Below are the code and all the weights of a small trained network. Each question names an input and a target symbol and asks about switching units off, where a switched-off unit gives its printed mean instead of its output.

import numpy as np


def w(rows, s, z=0):
    codes = np.array(rows[::2]) - 128.0
    scale = np.full(codes.shape[1], s)
    scale[-1] = z or s
    return codes * scale


def norm(h):
    return h / np.sqrt((h * h).mean(-1, keepdims=True) + 1e-5)


def f(y):
    return np.maximum(y, 0)


def softmax(a):
    e = np.exp(a - a.max(-1, keepdims=True))
    return e / e.sum(-1, keepdims=True)


def log_softmax(a):
    a = a - a.max(-1, keepdims=True)
    return a - np.log(np.exp(a).sum(-1, keepdims=True))


def net(x, mask):
    ids = ['ΘΞΣΦΨαβδεζπτω'.index(c) for c in x.split()]
    T = len(ids)
    res = E[ids] + P[:T]
    r = norm(res)
    for j in range(3):
        rows = slice(2 * j, 2 * j + 2)
        q, k, v = (r @ M[0][rows].T for M in (Q, K, V))
        z = softmax(np.where(np.tri(T) > 0, q @ k.T / 2**0.5, -1e9)) @ v
        o = O[0][rows]
        res = res + np.where(mask[j], z, o[:, -1]) @ o[:, :-1]
    y = f(norm(res) @ A[0][:, :-1].T + A[0][:, -1])
    res = res + np.where(mask[3:11], y, B[0][:, -1]) @ B[0][:, :-1]
    return log_softmax(norm(res)[-1] @ U[:, :-1].T + U[:, -1])


Q, K, V, O, A, B = {}, {}, {}, {}, {}, {}
E = w([
[173,181,60,90,128,79,148,99,163],'Θ',
[142,190,36,123,128,97,145,95,147],'Ξ',
[122,129,50,47,177,119,110,45,120],'Σ',
[194,84,142,94,157,136,86,170,196],'Φ',
[67,223,105,116,157,23,90,119,255],'Ψ',
[44,189,155,130,111,50,138,139,161],'α',
[90,27,138,160,50,75,192,156,142],'β',
[130,157,108,106,46,107,100,193,48],'δ',
[106,129,76,199,128,156,57,123,142],'ε',
[114,179,176,131,49,211,178,116,156],'ζ',
[192,113,110,177,96,151,214,109,73],'π',
[70,124,117,54,175,136,158,68,75],'τ',
[111,90,191,191,175,118,179,62,166],'ω',
],0.00099)
P = w([
[131,112,43,125,238,210,154,253,221],'0',
[141,120,48,129,193,184,134,186,192],'1',
[149,134,54,125,157,153,129,156,177],'2',
[133,143,68,127,146,142,117,122,155],'3',
[132,149,85,122,130,128,120,112,143],'4',
[135,156,109,122,111,112,123,97,126],'5',
[128,163,126,122,96,106,130,88,107],'6',
[123,161,143,126,78,97,122,74,85],'7',
[130,167,171,119,67,80,122,54,73],'8',
[124,174,195,120,47,57,137,39,53],'9',
[130,182,173,125,51,55,129,33,54],'10',
],0.00056)
Q[0] = w([
[131,52,162,170,143,186,53,161,137],'h0',
[80,181,73,189,89,140,97,70,88],'h0',
[192,255,18,94,58,12,144,19,152],'h1',
[186,249,23,104,71,24,133,25,158],'h1',
[121,26,195,139,166,210,115,198,116],'h2',
[145,187,49,144,116,108,99,80,169],'h2',
],0.0063)
K[0] = w([
[165,103,99,176,195,140,3,174,172],'h0',
[49,142,102,218,108,145,93,92,88],'h0',
[121,128,206,128,100,110,138,111,74],'h1',
[119,127,206,125,102,110,142,107,75],'h1',
[144,129,28,109,193,149,109,144,180],'h2',
[131,127,201,104,87,106,128,50,63],'h2',
],0.0047)
V[0] = w([
[165,90,140,134,200,10,126,114,100],'h0',
[154,169,141,99,42,39,119,1,86],'h0',
[139,126,89,129,79,111,109,191,58],'h1',
[197,111,126,179,54,133,167,131,178],'h1',
[164,141,180,64,102,48,160,115,129],'h2',
[209,86,111,106,145,169,157,77,72],'h2',
],0.0014)
O[0] = w([
[121,78,13,212,161,81,83,107,137,84],'h0',
[117,119,45,154,235,245,127,248,204,99],'h0',
[153,126,36,107,52,129,72,182,68,84],'h1',
[192,113,93,230,63,155,139,109,183,2],'h1',
[173,132,145,66,75,52,122,66,164,54],'h2',
[196,43,166,103,153,170,199,93,64,194],'h2',
],0.0012,0.00076)
A[0] = w([
[224,81,78,140,108,188,220,113,61,20],'n0',
[176,219,26,121,186,131,101,80,121,178],'n1',
[122,122,161,196,205,132,207,67,212,85],'n2',
[85,175,150,166,30,85,136,42,60,114],'n3',
[171,151,175,80,54,34,150,47,125,90],'n4',
[133,74,111,148,206,229,83,208,191,110],'n5',
[73,119,58,164,225,246,138,231,175,50],'n6',
[77,142,119,2,245,134,181,104,22,1],'n7',
],0.0015,0.00078)
B[0] = w([
[132,229,149,182,194,45,132,127,105,163],'n0',
[113,71,212,128,122,146,128,153,107,211],'n1',
[146,102,180,62,96,98,18,140,55,140],'n2',
[205,96,124,73,161,110,113,120,184,180],'n3',
[56,127,95,198,141,191,105,140,105,158],'n4',
[144,163,77,98,184,131,227,226,160,140],'n5',
[56,127,165,250,137,191,89,200,85,140],'n6',
[93,103,10,101,154,170,184,84,123,252],'n7',
],0.0019,0.0025)
U = w([
[147,204,220,93,39,247,175,83,178,153],'Θ',
[142,122,136,130,115,130,118,119,134,27],'Ξ',
[59,85,44,55,201,177,195,55,77,200],'Σ',
[232,78,140,62,208,127,128,221,226,157],'Φ',
[29,238,128,106,130,20,101,137,219,154],'Ψ',
[157,160,76,55,26,96,70,206,29,137],'α',
[101,12,129,168,33,54,200,143,154,125],'β',
[158,148,54,146,69,127,125,104,165,42],'δ',
[44,115,146,233,162,218,89,238,95,154],'ε',
[222,218,138,219,181,65,190,90,56,180],'ζ',
[159,101,115,146,114,134,103,94,139,55],'π',
[130,55,255,93,159,84,66,43,81,133],'τ',
[120,134,140,126,126,113,138,126,138,3],'ω',
],0.0051,0.0029)

Each question gives the input, a string of symbols that net reads in full, and the target symbol t.
The units are the heads (2 rows each of Q, K, V and O) and the neurons (one row each of A and B). Each row of codes is followed by its name. A weight is (code - 128) times the scale printed after its matrix; where a second scale follows, it is the last column's (O, A, B and U).
mask holds one flag per unit, heads first, then neurons. A switched-off unit (its flag False) gives its mean, the last column of its rows in O or B, instead of its output. The means were averaged over made-up inputs and are rounded, as every weight is.
A unit's drop is (log p(t) with every unit on - log p(t) with that unit switched off) / (log p(t) with every unit on - log p(t) with every unit switched off).
The circuit of an input: a set's keep is (log p(t) with only the set's units on - log p(t) with every unit switched off) / (log p(t) with every unit on - log p(t) with every unit switched off). Starting from all 11 units, units are removed one at a time, each time the one whose removal leaves the highest keep (on an exact tie, the one counted first), for as long as the keep stays at least 0.8.
units of the circuit, in order: the units of the circuit, biggest drop first
unit that matters most: the unit with the biggest drop
k most important neurons: the k neurons with the biggest drops, biggest first
drop of u: that unit's drop, to one decimal
input π ε Ξ, target ζ: 3 most important neurons -> [n7 n0 n1]
input δ ε π α Ξ, target Ψ: units of the circuit, in order -> [h2 n7]
input τ Θ π α Σ τ τ α ε, target ε: unit that matters most -> h0
input τ π π Ξ, target ζ: units of the circuit, in order -> [h1 n0 n7 h2]
input ε ε ε Ξ, target ε: 2 most important neurons -> [n1 n7]
input ζ τ ε τ ε, target τ: units of the circuit, in order -> [h0 n7 n3]
input ε ε Θ ε Φ δ Θ, target α: units of the circuit, in order -> [h1 n7]
input τ ε τ Θ ε τ ε ζ α Ξ, target Ψ: 3 most important neurons -> [n7 n4 n1]
input τ Ξ ω τ ε, target ε: 2 most important neurons -> [n7 n6]
input Θ τ τ α Φ τ Φ, target τ: units of the circuit, in order -> [h0 n7]
input τ τ π, target ζ: 2 most important neurons -> [n0 n7]
input Θ Ξ Θ, target Φ: units of the circuit, in order -> [n7 n1]
input Φ π ε Ξ ζ Ψ Ξ, target Θ: 3 most important neurons -> [n7 n1 n0]
input α ε Θ, target Ψ: unit that matters most -> h2
input ε ζ π Φ Φ τ α τ π Θ, target ζ: 2 most important neurons -> [n7 n4]
input Ξ π Θ, target ζ: 2 most important neurons -> [n0 n7]
input τ ε Ψ τ τ τ τ ζ δ ε Θ, target α: 4 most important neurons -> [n7 n1 n4 n0]
input ζ τ τ τ ζ Ξ, target Θ: 4 most important neurons -> [n7 n1 n0 n4]
input Φ τ τ δ Φ, target τ: drop of n7 -> 0.8
input τ τ ε τ β δ Ξ, target α: drop of h1 -> 1.2
